Below are the code and all the weights of a small trained network. Each question names an input and a class and asks about switching units off, where a switched-off unit gives its printed mean instead of its output.

import numpy as np


def w(rows, s, z=0):
    codes = np.array(rows[::2]) - 128.0
    scale = np.full(codes.shape[1], s)
    scale[-1] = z or s
    return codes * scale


def norm(h):
    return h / np.sqrt((h * h).mean(-1, keepdims=True) + 1e-5)


def f(y):
    return np.maximum(y, 0)


def log_softmax(a):
    a = a - a.max(-1, keepdims=True)
    return a - np.log(np.exp(a).sum(-1, keepdims=True))


def net(x, mask):
    res = np.array(x, float).reshape(1, 2) / 4 @ E
    u = 0
    for l in range(2):
        y = f(norm(res) @ A[l][:, :-1].T + A[l][:, -1])
        res = res + np.where(mask[u : u + 8], y, B[l][:, -1]) @ B[l][:, :-1]
        u += 8
    return log_softmax(norm(res)[-1] @ U[:, :-1].T + U[:, -1])


A, B = {}, {}
E = w([
[216,78,55,143,23,57,118,39],'x0',
[162,184,127,164,254,37,16,142],'x1',
],0.009)
A[0] = w([
[179,61,72,97,108,63,69,28,4],'0.n0',
[46,144,181,125,159,100,122,118,128],'0.n1',
[190,193,59,120,146,73,63,100,131],'0.n2',
[167,137,108,190,134,61,116,164,97],'0.n3',
[102,70,110,152,23,164,85,2,89],'0.n4',
[66,144,128,158,108,198,194,177,114],'0.n5',
[161,113,63,120,50,110,147,5,58],'0.n6',
[66,182,156,72,110,44,134,101,34],'0.n7',
],0.0078,0.0032)
B[0] = w([
[41,114,34,156,183,212,171,51,235],'0.n0',
[137,118,46,97,13,125,115,110,180],'0.n1',
[128,130,161,101,60,112,115,205,228],'0.n2',
[162,162,144,136,130,90,175,165,183],'0.n3',
[204,199,142,147,118,102,82,156,245],'0.n4',
[67,98,154,92,147,121,96,211,219],'0.n5',
[93,102,159,169,122,141,107,2,254],'0.n6',
[132,100,85,126,123,129,129,134,128],'0.n7',
],0.0085,0.0079)
A[1] = w([
[147,60,137,147,51,108,98,65,255],'1.n0',
[153,67,133,104,89,205,174,71,161],'1.n1',
[81,158,149,112,78,140,182,132,55],'1.n2',
[72,143,175,162,203,124,70,85,197],'1.n3',
[196,115,145,120,180,67,145,204,79],'1.n4',
[153,127,254,110,27,166,129,96,14],'1.n5',
[51,105,183,39,155,190,144,168,98],'1.n6',
[202,25,117,96,132,151,161,41,143],'1.n7',
],0.0085,0.0024)
B[1] = w([
[117,156,203,142,196,175,193,118,247],'1.n0',
[165,126,141,138,149,2,50,179,211],'1.n1',
[201,136,178,112,124,147,94,122,174],'1.n2',
[172,54,129,135,24,151,189,112,186],'1.n3',
[201,108,168,90,76,117,105,190,172],'1.n4',
[103,36,200,142,136,84,119,182,193],'1.n5',
[109,154,29,97,171,161,190,38,254],'1.n6',
[104,154,11,62,178,186,139,177,199],'1.n7',
],0.0089,0.0078)
U = w([
[119,48,254,126,135,130,168,141,128],'0',
[48,142,141,122,113,150,39,122,2],'1',
[148,141,88,197,139,147,162,2,170],'2',
[207,174,132,81,82,102,68,240,148],'3',
[63,152,142,121,129,146,62,125,12],'4',
[41,144,58,38,179,218,190,161,159],'5',
[105,167,71,162,92,90,128,158,97],'6',
],0.016,0.011)

Each question gives the input, the list of numbers given to net, and the class t.
The units are the neurons (one row each of A and B). Each row of codes is followed by its name. A weight is (code - 128) times the scale printed after its matrix; where a second scale follows, it is the last column's (A, B and U).
mask holds one flag per neuron, layer by layer. A switched-off neuron (its flag False) gives its mean, the last column of its row in B, instead of its output. The means were averaged over made-up inputs and are rounded, as every weight is.
A unit's drop is (log p(t) with every unit on - log p(t) with that unit switched off) / (log p(t) with every unit on - log p(t) with every unit switched off).
unit that matters most: the unit with the biggest drop
top k neurons: the k neurons with the biggest drops, biggest first
k most important neurons of layer l: the k neurons of layer l with the biggest drops, biggest first
drop of u: that unit's drop, to one decimal
input [1,2], class 3: unit that matters most : 0.n2
input [-4,5], class 3: 2 most important neurons of layer 0 : 0.n0, 0.n6
input [4,6], class 6: 2 most important neurons of layer 0 : 0.n0, 0.n2
input [-1,-6], class 0: top 2 neurons : 0.n0, 1.n5
input [2,3], class 6: 3 most important neurons of layer 1 : 1.n6, 1.n0, 1.n7
input [-3,3], class 3: top 2 neurons : 0.n0, 0.n6
input [2,5], class 3: 2 most important neurons of layer 0 : 0.n6, 0.n2
input [-2,3], class 3: top 2 neurons : 0.n6, 0.n0
input [-3,4], class 3: top 2 neurons : 0.n0, 0.n6
input [-7,7], class 3: 2 most important neurons of layer 0 : 0.n0, 0.n6
input [-6,7], class 3: drop of 0.n0 : 1.1
input [0,0], class 0: drop of 1.n5 : 0.0
input [2,-4], class 0: drop of 1.n5 : 0.1
input [-1,-8], class 0: most important neuron of layer 1 : 1.n5
